Group, then class:
[ -9  -1  18 -29  25  34 -14   6  11  25 -36   2 -18  -2 -22 -21  11 -15
  -7  42  -3   3 -16  27 -18  12 -13   4 -39 -15  18  -8 -16] | Gt > (63)
[  5  36 -28 -36  -4  15 -40  12  22  35 -18   1   0   2 -16  17  10   0
 -26  26 -18  -5   7  -5  16  18 -12  45 -17 -30   1  -2   5] | Gt > (63)
[-20 -40   0 -23  18   7  -1  12  10 -21 -41  15  -6 -19 -15 -38   6   3
  14  21  -3  15 -16  21 -17   6  -6 -40  -1 -12  21  -3 -18] | SN > (58)
[  5  21   4 -13  19  22 -22  -2  45  37 -24  -3   0 -11 -17  -2   4 -16
 -13  42  -4  -5  -1  13   0  10 -18   7 -21 -16  10  -4 -13] | Gt > (71)
[-11 -28 -35 -20   8   9 -29  25  33   0  13   2 -12 -19 -22 -16   3  21
  -5  32 -54  29  10  19 -30  10   0 -15   6 -14  25   3   1] | SN > (67)
[ -6   3   5  -1 -30 -18  -8  -2 -31 -36  18   4  -4  -1  14   1  -5   3
  16 -25   0   8  -3  -3   4   3  23  18  24  29 -11   1  -9] | Gh > (74)
[-23 -31   1 -42  24  31 -29  29   8 -13  -8   6 -37 -23 -30 -38   9  11
  -1  21  -9  19 -28  24 -29   9   5 -13  -8  -2  20  -4 -26] | SN > (67)
[ -8  18 -42 -13  20  38 -14 -15  14  69 -29   0   1   9   5  -4   8   8
 -11  25 -16  -1  -3  32   1  15  -9   0 -23 -21  16  12   1] | Gt > (71)
[ -2  30  17 -25  -9  11 -26  12   5 -30   2   4  -6   3 -25  -5  10 -13
  24  -4  -2  20 -25  15   7   6  17  18  27  36  -2  -5 -13] | Gh > (65)
[  5   3   8   1 -15   3  -5  -4 -42 -14   9   7  -6  17   6  17   3  17
   0 -28  -3  -5 -14  -2   9   7  20  33  10  28 -27  -7  -3] | Gh > (74)
[ -1   6  -2 -26  10  15 -31  10  42  21   0   1  -4  -6 -29  16  19   6
  -9  41  -4  17   1   9  -7  34 -21  21  15 -20  12  -9   7] | Gt > (63)
[  4 -13 -23   5 -27 -12 -11  10 -43 -25  26  21  -7  12  -2  -5   0  29
  -3 -20 -76   3  -7  -2 -11   8  18  33  23  21 -13  -1   5] | Gh > (65)
[ 12  12  16 -15  13  22 -17  -1   8  21 -38 -16 -20  -4 -11  -1  -4 -12
  -7  14  -5  -1 -16  11  -2   6   9   5 -14 -10   6  -1  -5] | Gt > (71)
[ -5  28   8 -18  27  37 -27   4  13  43 -27   2 -19  -5 -38  -6  12   5
 -17  37 -10  -2 -13  18 -17  19  -1  38 -34 -13  13 -15 -11] | Gt > (63)
[ -5   3 -28 -22  37   7 -22  10  64   2  -7 -13 -19 -33 -18 -23  -6  -7
   0  13  -9   8   1   3  -9   3  10 -23   1 -12  34  -1 -23] | SN > (67)
[ -7   3   2 -43  40  31 -23   4  26   0 -26  -7 -36 -19 -17 -20  -6 -13
   8   8  -8   8  -6  13 -26  -7  20 -18   2 -14  28   0 -28] | SN > (67)
[ 14   5 -23 -17  -1   0 -34  13  48   0 -28 -11 -16 -27 -14 -10  -8  -5
  -6  20   2  16  10   5  -8  -7  12 -23  12 -14  33   0 -15] | SN > (67)
[ -5  -8 -38 -18  32  23  47  17  53  61   1   4  10   3 -24 -20  26  21
 -23  49 -22  26   5  14 -14  36 -16   0 -29 -39  23   4  22] | Gt > (71)
[-10 -23 -25  -6  19   5   0  -1 -17  25 -32  -6 -12   6   6 -15   3  23
 -10  13 -20 -12   1  25 -14   7   0 -14   2 -27  33  -4 -15] | SN > (67)
[ -4 -15 -89  28   3  -7  -4 -17 -11  36 -31   2 -12  11  34   8 -11  39
 -38   5 -11 -16  34  14  -4  -8  21 -14  14 -31  41  15 -14] | SN > (67)
[  1  -6  20  -7 -17   4 -24   8 -40  -1  37  15   5   8   4   1   8  20
   0 -25  -4   3  -7  -3  -7   5  24  15  12  30 -17  -4   9] | Gh > (65)
[ 14  35  41 -25   4  -2 -26 -15  42   3 -37 -22  -3  -9 -23 -11  -7 -17
   1  20  -6   0  -6  14 -14   2   0  20 -12  -7  10  -8  36] | Gt > (71)
[ -8  -2  31 -33 -15  25 -27  10 -25 -33  18   9 -10 -18 -15  -8   5   5
  16 -10 -10  19 -28  14  -1  24  21  23  29  52 -14  -8 -18] | Gh > (65)
[  8  -8  -3  13 -43 -26 -16   9 -19 -25  27  10   3  10  -5 -13   6  23
  -1 -13 -13   9   6 -15   4   5  18  16  19  19 -16  -2  19] | Gh > (74)
